Below is a small trained network, with its code and all its weights. Each question gives an input and a class and asks what happens when units are switched off, that is, made to give their printed mean instead of their output.

import numpy as np


def w(rows, s, z=0):
    codes = np.array(rows[::2]) - 128.0
    scale = np.full(codes.shape[1], s)
    scale[-1] = z or s
    return codes * scale


def norm(h):
    return h / np.sqrt((h * h).mean(-1, keepdims=True) + 1e-5)


def f(y):
    return np.maximum(y, 0)


def log_softmax(a):
    a = a - a.max(-1, keepdims=True)
    return a - np.log(np.exp(a).sum(-1, keepdims=True))


def net(x, mask):
    res = np.array(x, float).reshape(1, 5) / 4 @ E
    u = 0
    for l in range(4):
        y = f(norm(res) @ A[l][:, :-1].T + A[l][:, -1])
        res = res + np.where(mask[u : u + 6], y, B[l][:, -1]) @ B[l][:, :-1]
        u += 6
    return log_softmax(norm(res)[-1] @ U[:, :-1].T + U[:, -1])


A, B = {}, {}
E = w([
[86,243,209,62,121],'x0',
[128,131,128,129,129],'x1',
[148,159,66,32,170],'x2',
[164,29,178,28,1],'x3',
[129,131,127,130,128],'x4',
],0.0045)
A[0] = w([
[139,182,178,123,163,43],'0.n1',
[125,183,75,28,144,253],'0.n2',
[8,182,72,165,140,25],'0.n3',
[168,74,77,156,170,44],'0.n4',
[1,120,199,152,108,78],'0.n5',
[56,180,186,102,153,98],'0.n6',
],0.0099,0.0021)
B[0] = w([
[114,184,115,202,109,182],'0.n1',
[88,42,194,235,125,253],'0.n2',
[103,84,71,63,58,218],'0.n3',
[134,133,164,183,1,213],'0.n4',
[104,37,157,157,190,210],'0.n5',
[212,169,162,149,16,224],'0.n6',
],0.0084,0.0054)
A[1] = w([
[144,106,179,104,124,202],'1.n1',
[84,182,187,115,142,255],'1.n2',
[104,141,72,108,90,184],'1.n3',
[5,180,127,153,122,15],'1.n4',
[151,109,85,150,116,34],'1.n5',
[176,128,83,174,152,56],'1.n6',
],0.014,0.00094)
B[1] = w([
[80,141,61,132,110,254],'1.n1',
[247,67,118,114,111,176],'1.n2',
[110,158,134,187,126,197],'1.n3',
[117,108,66,212,121,220],'1.n4',
[154,161,152,138,113,227],'1.n5',
[175,93,117,101,79,174],'1.n6',
],0.013,0.0044)
A[2] = w([
[172,69,159,254,150,173],'2.n1',
[187,114,155,150,120,108],'2.n2',
[111,92,104,162,71,126],'2.n3',
[86,142,101,101,127,57],'2.n4',
[124,165,100,235,86,176],'2.n5',
[59,135,8,149,194,253],'2.n6',
],0.0077,0.0027)
B[2] = w([
[164,134,89,8,169,249],'2.n1',
[177,118,139,95,158,157],'2.n2',
[122,199,172,198,170,225],'2.n3',
[111,178,150,80,152,129],'2.n4',
[95,79,230,116,123,250],'2.n5',
[58,154,133,54,84,155],'2.n6',
],0.011)
A[3] = w([
[119,1,125,132,244,247],'3.n1',
[109,64,152,111,221,208],'3.n2',
[90,89,128,54,184,97],'3.n3',
[133,113,183,106,113,253],'3.n4',
[111,59,95,148,63,156],'3.n5',
[98,152,154,168,110,141],'3.n6',
],0.0099,0.0007)
B[3] = w([
[89,84,77,33,200,181],'3.n1',
[39,62,129,80,212,178],'3.n2',
[109,141,232,255,195,160],'3.n3',
[72,178,121,165,139,255],'3.n4',
[175,143,43,109,155,183],'3.n5',
[19,84,58,41,81,193],'3.n6',
],0.0075,0.0077)
U = w([
[232,106,186,167,58,185],'0',
[88,108,148,137,118,230],'1',
[75,116,3,129,51,106],'2',
[81,157,172,139,145,180],'3',
[107,80,98,105,224,134],'4',
[172,157,101,126,135,56],'5',
[162,204,97,139,159,29],'6',
[209,180,54,153,210,2],'7',
],0.012,0.0062)

Each question gives the input, the list of numbers given to net, and the class t.
The units are the neurons (one row each of A and B). Each row of codes is followed by its name. A weight is (code - 128) times the scale printed after its matrix; where a second scale follows, it is the last column's (A, B and U).
mask holds one flag per neuron, layer by layer. A switched-off neuron (its flag False) gives its mean, the last column of its row in B, instead of its output. The means were averaged over made-up inputs and are rounded, as every weight is.
A unit's drop is (log p(t) with every unit on - log p(t) with that unit switched off) / (log p(t) with every unit on - log p(t) with every unit switched off).
The circuit of an input: a set's keep is (log p(t) with only the set's units on - log p(t) with every unit switched off) / (log p(t) with every unit on - log p(t) with every unit switched off). Starting from the 12 units with the biggest drops (on a tie, the unit counted first), units are removed one at a time, each time the one whose removal leaves the highest keep (on an exact tie, the one counted first), for as long as the keep stays at least 0.8.
units of the circuit, in order: the units of the circuit, biggest drop first
top k neurons: the k neurons with the biggest drops, biggest first
top k neurons in layer l: the k neurons of layer l with the biggest drops, biggest first
input [-6,-4,-3,8,3], class 2: top 3 neurons in layer 0 : (0.n6, 0.n2, 0.n1)
input [-5,-6,0,7,5], class 2: units of the circuit, in order : (2.n5, 3.n5, 0.n2)
input [7,-3,-3,-1,-6], class 0: units of the circuit, in order : (1.n2)
input [4,5,-1,8,6], class 2: top 3 neurons : (2.n1, 1.n1, 2.n5)
input [5,5,-6,2,-2], class 4: top 2 neurons : (0.n5, 0.n4)
input [4,2,1,2,-4], class 0: units of the circuit, in order : (1.n2, 0.n3)
input [0,3,5,4,2], class 4: top 2 neurons : (0.n2, 3.n1)
input [1,-4,-7,7,7], class 2: units of the circuit, in order : (1.n1, 0.n2, 2.n5, 3.n5)
input [7,4,1,2,5], class 0: top 2 neurons : (0.n6, 1.n2)
input [7,-7,1,7,-3], class 0: top 3 neurons in layer 1 : (1.n2, 1.n3, 1.n4)
input [8,-6,8,5,-1], class 0: top 2 neurons : (0.n6, 1.n2)
input [4,6,2,-8,2], class 2: units of the circuit, in order : (0.n3, 1.n4)
input [-8,-4,-7,2,4], class 0: top 4 neurons : (0.n5, 0.n2, 0.n4, 1.n5)
input [6,5,-1,4,-6], class 0: units of the circuit, in order : (1.n2, 0.n3)
input [0,2,-6,7,6], class 2: units of the circuit, in order : (1.n1, 0.n2, 2.n5, 3.n5)
input [-6,-1,-7,-1,-6], class 4: units of the circuit, in order : (2.n1)
input [-8,-5,-7,3,-2], class 0: top 3 neurons in layer 0 : (0.n5, 0.n2, 0.n4)
input [4,5,-8,-4,-7], class 4: units of the circuit, in order : (0.n5, 2.n1)
input [4,-2,-7,7,1], class 2: top 2 neurons in layer 2 : (2.n1, 2.n5)
input [8,4,-3,0,-2], class 0: units of the circuit, in order : (1.n2)
input [-8,-5,7,-7,-6], class 0: top 2 neurons : (1.n6, 0.n4)
input [4,1,-8,-6,4], class 4: top 2 neurons : (0.n5, 1.n1)
input [1,-5,6,4,4], class 4: top 2 neurons : (0.n2, 3.n1)
input [0,-1,-8,4,6], class 4: top 2 neurons : (0.n5, 3.n1)
input [-6,0,-7,-8,4], class 2: top 2 neurons : (0.n6, 0.n3)
